Below is a small trained network, with its code and all its weights. Each question gives an input and a target symbol and asks what happens when units are switched off, that is, made to give their printed mean instead of their output.

import numpy as np


def w(rows, s, z=0):
    codes = np.array(rows[::2]) - 128.0
    scale = np.full(codes.shape[1], s)
    scale[-1] = z or s
    return codes * scale


def norm(h):
    return h / np.sqrt((h * h).mean(-1, keepdims=True) + 1e-5)


def softmax(a):
    e = np.exp(a - a.max(-1, keepdims=True))
    return e / e.sum(-1, keepdims=True)


def log_softmax(a):
    a = a - a.max(-1, keepdims=True)
    return a - np.log(np.exp(a).sum(-1, keepdims=True))


def net(x, mask):
    ids = ['αβεζθμξπτφω'.index(c) for c in x.split()]
    T = len(ids)
    res = E[ids] + P[:T]
    u = 0
    for l in range(3):
        r = norm(res)
        for j in range(3):
            rows = slice(4 * j, 4 * j + 4)
            q, k, v = (r @ M[l][rows].T for M in (Q, K, V))
            z = softmax(np.where(np.tri(T) > 0, q @ k.T / 4**0.5, -1e9)) @ v
            o = O[l][rows]
            res = res + np.where(mask[u + j], z, o[:, -1]) @ o[:, :-1]
        u += 3
    return log_softmax(norm(res)[-1] @ U[:, :-1].T + U[:, -1])


Q, K, V, O = {}, {}, {}, {}
E = w([
[177,150,172],'α',
[69,163,106],'β',
[50,158,76],'ε',
[54,254,50],'ζ',
[116,119,125],'θ',
[84,165,186],'μ',
[50,232,92],'ξ',
[114,116,119],'π',
[81,142,72],'τ',
[164,41,141],'φ',
[115,117,118],'ω',
],0.014)
P = w([
[3,90,164],'0',
[61,177,74],'1',
[60,226,73],'2',
[137,155,53],'3',
[183,154,14],'4',
[107,165,97],'5',
[158,125,158],'6',
[84,146,238],'7',
[69,118,232],'8',
[195,142,147],'9',
[96,138,203],'10',
[120,148,171],'11',
[183,105,118],'12',
[138,254,98],'13',
],0.0073)
Q[0] = w([
[179,30,89],'0.h0',
[217,140,125],'0.h0',
[251,86,230],'0.h0',
[176,104,248],'0.h0',
[119,135,71],'0.h1',
[51,83,95],'0.h1',
[78,89,158],'0.h1',
[156,129,195],'0.h1',
[146,209,69],'0.h2',
[102,30,213],'0.h2',
[122,85,180],'0.h2',
[130,135,148],'0.h2',
],0.014)
K[0] = w([
[129,109,254],'0.h0',
[180,73,170],'0.h0',
[91,10,191],'0.h0',
[50,51,124],'0.h0',
[163,144,137],'0.h1',
[138,158,219],'0.h1',
[103,134,189],'0.h1',
[86,105,100],'0.h1',
[119,67,195],'0.h2',
[145,219,34],'0.h2',
[148,168,84],'0.h2',
[142,133,126],'0.h2',
],0.015)
V[0] = w([
[205,197,152],'0.h0',
[142,77,62],'0.h0',
[94,134,160],'0.h0',
[148,174,167],'0.h0',
[18,115,127],'0.h1',
[130,166,128],'0.h1',
[210,254,134],'0.h1',
[151,110,129],'0.h1',
[171,89,130],'0.h2',
[190,185,150],'0.h2',
[83,165,145],'0.h2',
[107,83,148],'0.h2',
],0.0074)
O[0] = w([
[64,79,255,72],'0.h0',
[82,145,79,124],'0.h0',
[173,136,113,147],'0.h0',
[125,106,192,109],'0.h0',
[142,192,35,252],'0.h1',
[114,142,139,152],'0.h1',
[76,134,226,114],'0.h1',
[131,107,145,87],'0.h1',
[79,125,174,61],'0.h2',
[114,47,149,41],'0.h2',
[168,141,60,198],'0.h2',
[106,184,97,157],'0.h2',
],0.0088,0.004)
Q[1] = w([
[135,149,139],'1.h0',
[121,119,136],'1.h0',
[116,104,126],'1.h0',
[132,145,137],'1.h0',
[103,26,91],'1.h1',
[122,120,142],'1.h1',
[120,145,85],'1.h1',
[123,145,139],'1.h1',
[178,9,168],'1.h2',
[136,55,155],'1.h2',
[187,123,174],'1.h2',
[57,22,74],'1.h2',
],0.014)
K[1] = w([
[131,110,133],'1.h0',
[124,138,141],'1.h0',
[121,149,134],'1.h0',
[130,111,131],'1.h0',
[171,167,179],'1.h1',
[139,118,129],'1.h1',
[96,146,150],'1.h1',
[122,112,126],'1.h1',
[39,219,140],'1.h2',
[100,178,156],'1.h2',
[79,112,112],'1.h2',
[141,252,174],'1.h2',
],0.017)
V[1] = w([
[32,72,112],'1.h0',
[58,139,118],'1.h0',
[127,195,130],'1.h0',
[249,63,144],'1.h0',
[69,24,76],'1.h1',
[187,170,163],'1.h1',
[32,179,105],'1.h1',
[170,96,135],'1.h1',
[170,203,137],'1.h2',
[109,52,100],'1.h2',
[104,134,103],'1.h2',
[198,82,119],'1.h2',
],0.02)
O[1] = w([
[170,111,63,61],'1.h0',
[179,136,109,150],'1.h0',
[152,155,166,220],'1.h0',
[27,97,134,26],'1.h0',
[151,150,2,66],'1.h1',
[102,115,189,127],'1.h1',
[187,136,144,247],'1.h1',
[101,126,112,67],'1.h1',
[76,171,168,208],'1.h2',
[166,90,137,103],'1.h2',
[130,167,164,163],'1.h2',
[116,59,167,162],'1.h2',
],0.023,0.011)
Q[2] = w([
[98,176,19],'2.h0',
[123,160,63],'2.h0',
[92,183,155],'2.h0',
[253,122,154],'2.h0',
[148,186,176],'2.h1',
[115,129,240],'2.h1',
[142,73,96],'2.h1',
[234,231,239],'2.h1',
[161,56,117],'2.h2',
[122,141,138],'2.h2',
[188,15,118],'2.h2',
[72,198,109],'2.h2',
],0.018)
K[2] = w([
[123,219,162],'2.h0',
[126,174,152],'2.h0',
[59,124,99],'2.h0',
[157,33,158],'2.h0',
[124,103,107],'2.h1',
[92,125,2],'2.h1',
[94,138,106],'2.h1',
[41,55,6],'2.h1',
[188,68,108],'2.h2',
[151,120,133],'2.h2',
[193,47,112],'2.h2',
[118,168,107],'2.h2',
],0.021)
V[2] = w([
[109,105,213],'2.h0',
[146,121,147],'2.h0',
[23,125,170],'2.h0',
[149,129,120],'2.h0',
[83,101,59],'2.h1',
[210,99,249],'2.h1',
[28,128,149],'2.h1',
[55,186,118],'2.h1',
[45,88,45],'2.h2',
[134,107,147],'2.h2',
[94,104,132],'2.h2',
[165,176,110],'2.h2',
],0.017)
O[2] = w([
[132,200,78,155],'2.h0',
[116,157,121,144],'2.h0',
[187,105,84,98],'2.h0',
[116,133,137,134],'2.h0',
[142,73,137,85],'2.h1',
[129,252,181,131],'2.h1',
[52,141,174,76],'2.h1',
[67,94,96,149],'2.h1',
[213,142,205,2],'2.h2',
[107,154,118,125],'2.h2',
[142,155,137,93],'2.h2',
[126,71,121,176],'2.h2',
],0.02,0.019)
U = w([
[30,115,254,160],'α',
[149,177,87,74],'β',
[196,144,57,103],'ε',
[191,147,168,157],'ζ',
[51,141,69,126],'θ',
[120,154,175,97],'μ',
[175,149,162,119],'ξ',
[89,112,74,101],'π',
[169,118,58,125],'τ',
[149,38,159,255],'φ',
[85,115,73,115],'ω',
],0.012,0.0067)

Each question gives the input, a string of symbols that net reads in full, and the target symbol t.
The units are the heads (4 rows each of Q, K, V and O). Each row of codes is followed by its name. A weight is (code - 128) times the scale printed after its matrix; where a second scale follows, it is the last column's (O and U).
mask holds one flag per head, layer by layer. A switched-off head (its flag False) gives its mean, the last column of its rows in O, instead of its output. The means were averaged over made-up inputs and are rounded, as every weight is.
A unit's drop is (log p(t) with every unit on - log p(t) with that unit switched off) / (log p(t) with every unit on - log p(t) with every unit switched off).
The circuit of an input: a set's keep is (log p(t) with only the set's units on - log p(t) with every unit switched off) / (log p(t) with every unit on - log p(t) with every unit switched off). Starting from all 9 units, units are removed one at a time, each time the one whose removal leaves the highest keep (on an exact tie, the one counted first), for as long as the keep stays at least 0.8.
circuit, biggest first: the units of the circuit, biggest drop first
most important unit: the unit with the biggest drop
heads that matter: for each layer, one digit per head in row order, 1 if its drop is at least 0.15 and else 0, layers parted by /
drop of u: that unit's drop, to one decimal
input ζ α π θ φ μ π τ θ, target ζ: most important unit -> 0.h1
input ε θ ζ φ π θ ζ, target ε: circuit, biggest first -> [1.h1 1.h2]
input μ μ π α ξ, target α: circuit, biggest first -> [0.h0 1.h1]
input φ θ ω θ α ω θ ξ β φ θ, target φ: heads that matter -> 010 / 110 / 010
input β α π α θ φ ε φ μ β ε, target ζ: circuit, biggest first -> [1.h2 0.h2 2.h1]
input ω α μ, target α: heads that matter -> 111 / 110 / 000
input β θ ω α μ, target α: circuit, biggest first -> [1.h0 2.h0]
input α β ξ π φ ξ, target α: heads that matter -> 100 / 001 / 010
input α α θ ω ξ ζ τ μ α φ ω π, target α: circuit, biggest first -> [2.h1 1.h2]
input α α ω α θ α φ π β ε β ω, target α: heads that matter -> 100 / 101 / 010
input θ β ε φ α, target θ: circuit, biggest first -> [0.h1 1.h1 1.h0]
input α φ θ ε π α α, target α: heads that matter -> 100 / 101 / 011
input θ μ α τ, target α: heads that matter -> 110 / 010 / 000
input φ α α ξ, target φ: circuit, biggest first -> [1.h1 2.h1 2.h0]
input φ μ β α ε θ α θ, target φ: heads that matter -> 010 / 010 / 010
input θ π θ ε ε α ε, target α: circuit, biggest first -> [0.h1]
input μ α ξ β τ α θ, target α: circuit, biggest first -> [1.h1 0.h2]
input α α β ω ζ θ φ β, target α: heads that matter -> 100 / 101 / 010
input φ ε θ τ ξ ε τ, target φ: heads that matter -> 010 / 010 / 010
input θ β μ β α θ, target α: circuit, biggest first -> [0.h1]
input φ θ α ε, target φ: heads that matter -> 010 / 110 / 010
input π τ β α ζ, target α: heads that matter -> 111 / 010 / 100
input α α φ ω π, target α: heads that matter -> 100 / 110 / 011
input θ ω π ζ α θ θ θ φ, target θ: heads that matter -> 111 / 110 / 000
input θ τ μ ε φ τ α, target θ: drop of 0.h0 -> 0.2
input θ μ φ θ ζ ξ τ β π μ ε φ θ φ, target θ: drop of 1.h1 -> 0.7
